Below is a small trained network, with its code and all its weights. Each question gives an input and a class and asks what happens when units are switched off, that is, made to give their printed mean instead of their output.

import numpy as np


def w(rows, s, z=0):
    codes = np.array(rows[::2]) - 128.0
    scale = np.full(codes.shape[1], s)
    scale[-1] = z or s
    return codes * scale


def f(y):
    return y / 2 * (1 + np.tanh(0.7978845608 * (y + 0.044715 * y**3)))


def log_softmax(a):
    a = a - a.max(-1, keepdims=True)
    return a - np.log(np.exp(a).sum(-1, keepdims=True))


def net(x, mask):
    res = np.array(x, float).reshape(1, 6) / 4 @ E
    y = f(res @ A[0][:, :-1].T + A[0][:, -1])
    res = res + np.where(mask, y, B[0][:, -1]) @ B[0][:, :-1]
    return log_softmax(res[-1] @ U[:, :-1].T + U[:, -1])


A, B = {}, {}
E = w([
[156,55,2,45],'x0',
[126,130,130,129],'x1',
[126,129,125,129],'x2',
[136,33,183,200],'x3',
[193,157,59,251],'x4',
[48,117,59,130],'x5',
],0.0051)
A[0] = w([
[136,71,147,150,104],'neuron 0',
[114,147,147,141,108],'neuron 1',
[159,132,129,143,68],'neuron 2',
[128,119,128,132,255],'neuron 3',
[247,131,180,97,101],'neuron 4',
[24,123,88,169,102],'neuron 5',
[131,68,146,160,118],'neuron 6',
[72,91,131,158,91],'neuron 7',
[136,138,110,163,92],'neuron 8',
[106,108,162,84,79],'neuron 9',
[165,88,94,107,108],'neuron 10',
[131,161,119,114,94],'neuron 11',
[124,182,121,125,89],'neuron 12',
[128,67,147,158,102],'neuron 13',
[142,98,113,113,81],'neuron 14',
[117,137,82,182,89],'neuron 15',
[93,106,160,88,89],'neuron 16',
[96,155,167,145,73],'neuron 17',
[157,132,106,98,101],'neuron 18',
[107,173,155,152,113],'neuron 19',
[99,94,168,125,60],'neuron 20',
[179,130,105,147,118],'neuron 21',
[106,147,151,132,80],'neuron 22',
[167,141,107,157,86],'neuron 23',
[99,156,160,151,110],'neuron 24',
[79,99,142,117,99],'neuron 25',
[103,105,162,83,95],'neuron 26',
[117,186,110,110,118],'neuron 27',
[142,208,110,92,107],'neuron 28',
[158,127,144,125,171],'neuron 29',
[110,136,145,99,88],'neuron 30',
[121,160,151,161,116],'neuron 31',
[168,92,99,96,103],'neuron 32',
[155,153,100,172,91],'neuron 33',
[143,136,102,180,91],'neuron 34',
],0.015,0.0082)
B[0] = w([
[164,111,142,147,147],'neuron 0',
[109,121,117,139,132],'neuron 1',
[140,153,105,153,114],'neuron 2',
[89,104,212,53,254],'neuron 3',
[147,135,3,77,174],'neuron 4',
[149,115,32,80,166],'neuron 5',
[171,107,153,143,161],'neuron 6',
[161,116,83,123,137],'neuron 7',
[131,157,133,144,128],'neuron 8',
[136,185,146,168,142],'neuron 9',
[70,110,124,171,153],'neuron 10',
[148,121,129,148,121],'neuron 11',
[144,102,128,149,127],'neuron 12',
[173,111,143,152,152],'neuron 13',
[110,127,112,160,122],'neuron 14',
[140,182,127,127,146],'neuron 15',
[141,192,145,159,148],'neuron 16',
[95,122,105,172,139],'neuron 17',
[118,107,134,166,131],'neuron 18',
[81,99,128,143,157],'neuron 19',
[152,129,131,148,128],'neuron 20',
[112,157,146,141,145],'neuron 21',
[117,134,110,155,122],'neuron 22',
[138,171,129,158,132],'neuron 23',
[88,110,117,149,153],'neuron 24',
[149,160,111,123,139],'neuron 25',
[137,187,155,158,151],'neuron 26',
[167,104,147,132,147],'neuron 27',
[185,96,163,152,158],'neuron 28',
[121,121,139,93,165],'neuron 29',
[137,158,139,149,126],'neuron 30',
[87,117,135,132,155],'neuron 31',
[73,117,125,179,151],'neuron 32',
[144,172,153,146,144],'neuron 33',
[137,167,160,145,144],'neuron 34',
],0.034,0.0071)
U = w([
[122,254,154,166,68],'0',
[103,115,148,123,254],'1',
[38,83,103,211,77],'2',
[119,124,151,113,201],'3',
[220,51,151,185,55],'4',
[129,153,35,104,93],'5',
],0.0082,0.0056)

Each question gives the input, the list of numbers given to net, and the class t.
The units are the neurons (one row each of A and B). Each row of codes is followed by its name. A weight is (code - 128) times the scale printed after its matrix; where a second scale follows, it is the last column's (A, B and U).
mask holds one flag per neuron, in row order. A switched-off neuron (its flag False) gives its mean, the last column of its row in B, instead of its output. The means were averaged over made-up inputs and are rounded, as every weight is.
A unit's drop is (log p(t) with every unit on - log p(t) with that unit switched off) / (log p(t) with every unit on - log p(t) with every unit switched off).
The circuit of an input: a set's keep is (log p(t) with only the set's units on - log p(t) with every unit switched off) / (log p(t) with every unit on - log p(t) with every unit switched off). Starting from the 12 units with the biggest drops (on a tie, the unit counted first), units are removed one at a time, each time the one whose removal leaves the highest keep (on an exact tie, the one counted first), for as long as the keep stays at least 0.8.
units of the circuit, in order: the units of the circuit, biggest drop first
most important unit: the unit with the biggest drop
top k neurons: the k neurons with the biggest drops, biggest first
drop of u: that unit's drop, to one decimal
input [6,-4,1,-6,-2,-1], class 2: most important unit => neuron 32
input [-4,-4,7,8,-1,-6], class 4: top 3 neurons => [neuron 6; neuron 13; neuron 0]
input [8,-1,-1,3,6,1], class 2: top 2 neurons => [neuron 10; neuron 32]
input [-7,-6,0,5,6,8], class 5: top 3 neurons => [neuron 5; neuron 7; neuron 15]
input [0,-3,4,5,-6,6], class 0: units of the circuit, in order => [neuron 16; neuron 26]
input [4,6,-7,-8,-4,6], class 4: units of the circuit, in order => [neuron 28; neuron 27]
input [-7,7,2,-2,6,3], class 2: top 4 neurons => [neuron 19; neuron 24; neuron 31; neuron 17]
input [3,1,-5,7,5,3], class 4: top 3 neurons => [neuron 6; neuron 13; neuron 0]
input [-8,5,6,-8,-3,-6], class 2: units of the circuit, in order => [neuron 19; neuron 17]
input [-1,8,-2,0,-8,8], class 0: top 2 neurons => [neuron 16; neuron 26]
input [0,-1,-4,-4,6,5], class 0: units of the circuit, in order => [neuron 15; neuron 33]
input [-2,5,3,0,7,-7], class 0: units of the circuit, in order => [neuron 33; neuron 23]
input [6,-6,7,-2,-5,8], class 5: top 2 neurons => [neuron 5; neuron 25]
input [8,-1,6,8,-7,6], class 2: top neuron => [neuron 10]
input [5,6,-6,-8,7,-7], class 4: top 3 neurons => [neuron 28; neuron 27; neuron 18]
input [-3,-1,4,-8,-2,-7], class 4: top 2 neurons => [neuron 28; neuron 27]
input [2,0,-1,-7,-4,7], class 4: top 3 neurons => [neuron 28; neuron 27; neuron 4]
input [-8,-3,3,6,6,-8], class 2: top 4 neurons => [neuron 19; neuron 31; neuron 24; neuron 17]
input [-7,-1,-1,7,-1,5], class 2: top 4 neurons => [neuron 24; neuron 17; neuron 19; neuron 31]
input [6,-4,-5,6,-2,4], class 2: units of the circuit, in order => [neuron 10]
input [7,-7,-3,6,-6,7], class 2: drop of neuron 19 => -0.2
input [2,3,3,2,1,5], class 5: drop of neuron 4 => -0.9
input [2,2,0,3,-1,7], class 5: drop of neuron 5 => 0.7
